Below are the code and all the weights of a small trained network. Each question names an input and a target symbol and asks about switching units off, where a switched-off unit gives its printed mean instead of its output.

import numpy as np


def w(rows, s, z=0):
    codes = np.array(rows[::2]) - 128.0
    scale = np.full(codes.shape[1], s)
    scale[-1] = z or s
    return codes * scale


def norm(h):
    return h / np.sqrt((h * h).mean(-1, keepdims=True) + 1e-5)


def f(y):
    return np.maximum(y, 0)


def softmax(a):
    e = np.exp(a - a.max(-1, keepdims=True))
    return e / e.sum(-1, keepdims=True)


def log_softmax(a):
    a = a - a.max(-1, keepdims=True)
    return a - np.log(np.exp(a).sum(-1, keepdims=True))


def net(x, mask):
    ids = ['ΛΨαδεζημ'.index(c) for c in x.split()]
    T = len(ids)
    res = E[ids] + P[:T]
    u = 0
    for l in range(2):
        q, k, v = (norm(res) @ M[l].T for M in (Q, K, V))
        z = softmax(np.where(np.tri(T) > 0, q @ k.T / 4**0.5, -1e9)) @ v
        res = res + np.where(mask[u], z, O[l][:, -1]) @ O[l][:, :-1]
        u += 1
        y = f(norm(res) @ A[l][:, :-1].T + A[l][:, -1])
        res = res + np.where(mask[u : u + 4], y, B[l][:, -1]) @ B[l][:, :-1]
        u += 4
    return log_softmax(norm(res)[-1] @ U[:, :-1].T + U[:, -1])


Q, K, V, O, A, B = {}, {}, {}, {}, {}, {}
E = w([
[208,71,157,147,105],'Λ',
[202,51,176,142,32],'Ψ',
[68,113,118,154,46],'α',
[253,122,130,217,114],'δ',
[182,75,24,162,170],'ε',
[154,53,98,104,135],'ζ',
[98,96,131,112,153],'η',
[12,110,181,104,101],'μ',
],0.014)
P = w([
[189,93,118,189,189],'0',
[51,51,152,166,160],'1',
[31,184,73,102,3],'2',
[223,194,137,170,177],'3',
[69,96,184,127,142],'4',
[39,129,99,49,107],'5',
[232,199,152,133,186],'6',
[114,124,210,119,126],'7',
],0.011)
Q[0] = w([
[172,92,182,158,103],'0.h0',
[205,83,109,186,99],'0.h0',
[103,248,89,126,224],'0.h0',
[130,27,243,196,156],'0.h0',
],0.011)
K[0] = w([
[190,164,159,30,134],'0.h0',
[176,126,68,66,136],'0.h0',
[109,97,70,220,175],'0.h0',
[90,178,149,10,217],'0.h0',
],0.011)
V[0] = w([
[72,219,171,128,208],'0.h0',
[106,89,254,240,126],'0.h0',
[64,171,171,120,96],'0.h0',
[76,116,36,67,135],'0.h0',
],0.0079)
O[0] = w([
[101,124,82,254,201,2],'0.h0',
[201,241,203,101,88,185],'0.h0',
[83,54,196,201,98,65],'0.h0',
[181,89,109,113,205,90],'0.h0',
],0.0073,0.0069)
A[0] = w([
[197,172,31,250,179,119],'0.n0',
[81,74,151,166,148,3],'0.n1',
[188,180,77,102,217,190],'0.n2',
[139,219,192,148,255,71],'0.n3',
],0.011,0.0041)
B[0] = w([
[61,68,92,131,162,170],'0.n0',
[108,128,157,172,135,145],'0.n1',
[122,134,248,91,85,254],'0.n2',
[90,200,107,137,180,177],'0.n3',
],0.014,0.0047)
Q[1] = w([
[151,227,101,197,203],'1.h0',
[20,136,119,128,220],'1.h0',
[183,100,104,132,93],'1.h0',
[2,133,251,153,109],'1.h0',
],0.0073)
K[1] = w([
[139,86,86,252,161],'1.h0',
[157,115,218,121,178],'1.h0',
[93,118,132,118,135],'1.h0',
[171,198,143,147,80],'1.h0',
],0.012)
V[1] = w([
[221,150,152,245,245],'1.h0',
[255,110,26,131,195],'1.h0',
[160,231,214,17,167],'1.h0',
[95,233,40,127,118],'1.h0',
],0.0056)
O[1] = w([
[145,123,171,237,57,2],'1.h0',
[41,206,249,125,37,52],'1.h0',
[2,208,51,225,170,254],'1.h0',
[131,245,181,87,84,80],'1.h0',
],0.0067,0.0073)
A[1] = w([
[12,148,68,143,143,115],'1.n0',
[123,119,162,237,64,69],'1.n1',
[63,82,90,70,116,127],'1.n2',
[209,217,254,172,158,3],'1.n3',
],0.0089,0.0044)
B[1] = w([
[253,103,115,132,68,202],'1.n0',
[66,38,159,114,54,143],'1.n1',
[95,109,91,124,133,255],'1.n2',
[158,74,121,120,218,209],'1.n3',
],0.012,0.0052)
U = w([
[134,209,62,95,77,198],'Λ',
[135,118,231,55,95,4],'Ψ',
[245,138,135,146,80,74],'α',
[254,131,189,138,146,86],'δ',
[64,178,170,114,176,100],'ε',
[57,112,41,88,158,137],'ζ',
[168,159,63,229,164,231],'η',
[107,92,198,198,124,203],'μ',
],0.0084,0.0037)

Each question gives the input, a string of symbols that net reads in full, and the target symbol t.
The units are the heads (4 rows each of Q, K, V and O) and the neurons (one row each of A and B). Each row of codes is followed by its name. A weight is (code - 128) times the scale printed after its matrix; where a second scale follows, it is the last column's (O, A, B and U).
mask holds one flag per unit, layer by layer, with each layer's heads first. A switched-off unit (its flag False) gives its mean, the last column of its rows in O or B, instead of its output. The means were averaged over made-up inputs and are rounded, as every weight is.
A unit's drop is (log p(t) with every unit on - log p(t) with that unit switched off) / (log p(t) with every unit on - log p(t) with every unit switched off).
The circuit of an input: a set's keep is (log p(t) with only the set's units on - log p(t) with every unit switched off) / (log p(t) with every unit on - log p(t) with every unit switched off). Starting from all 10 units, units are removed one at a time, each time the one whose removal leaves the highest keep (on an exact tie, the one counted first), for as long as the keep stays at least 0.8.
circuit, biggest first: the units of the circuit, biggest drop first
k most important neurons: the k neurons with the biggest drops, biggest first
top k neurons in layer l: the k neurons of layer l with the biggest drops, biggest first
drop of u: that unit's drop, to one decimal
input α μ Ψ Λ Λ ζ ζ δ, target ζ: circuit, biggest first	[0.h0 0.n0]
input Λ Ψ Λ η, target ε: circuit, biggest first	[0.n2 0.n3]
input Λ Λ ζ Ψ Λ ζ η ζ, target η: most important neuron	[1.n0]
input ζ Λ Λ Λ Ψ ζ μ ζ, target μ: 2 most important neurons	[1.n1 0.n1]
input Λ Λ Λ η Λ, target η: 3 most important neurons	[0.n0 0.n2 1.n0]
input δ Ψ Λ Ψ Λ η, target Λ: circuit, biggest first	[0.h0 0.n2 1.n0]
input Λ Λ Λ ζ Λ η, target Λ: top 2 neurons in layer 1	[1.n0 1.n3]
input α Ψ Λ η δ, target η: top 2 neurons in layer 0	[0.n0 0.n3]
input η Λ δ Λ μ, target μ: circuit, biggest first	[0.h0 1.n0]
input α ζ α η ζ, target η: 2 most important neurons	[0.n2 1.n0]
input δ Λ Ψ Ψ Λ Λ ζ Λ, target ζ: circuit, biggest first	[0.h0 0.n2]
input ζ Λ δ ζ Ψ, target ζ: circuit, biggest first	[0.h0 0.n2]
input Λ Λ δ ε, target ζ: top 2 neurons in layer 0	[0.n0 0.n2]
input ζ Λ ζ Λ δ, target ζ: most important neuron	[1.n0]
input Λ ζ Λ μ η, target μ: 2 most important neurons	[1.n1 0.n1]
input Ψ Λ Λ Λ δ μ, target Λ: 2 most important neurons	[1.n0 0.n2]
input Λ α Λ Λ Λ Λ ζ, target Ψ: drop of 0.h0	0.1
input Λ Λ Λ α μ Λ ζ η, target η: drop of 0.h0	0.7
input Λ ζ ζ ε, target ζ: drop of 0.h0	0.3
input Λ ζ Λ ε Λ ζ α η, target η: top 2 neurons in layer 0	[0.n2 0.n3]
input Λ δ ζ ε Λ, target ζ: most important neuron	[0.n2]
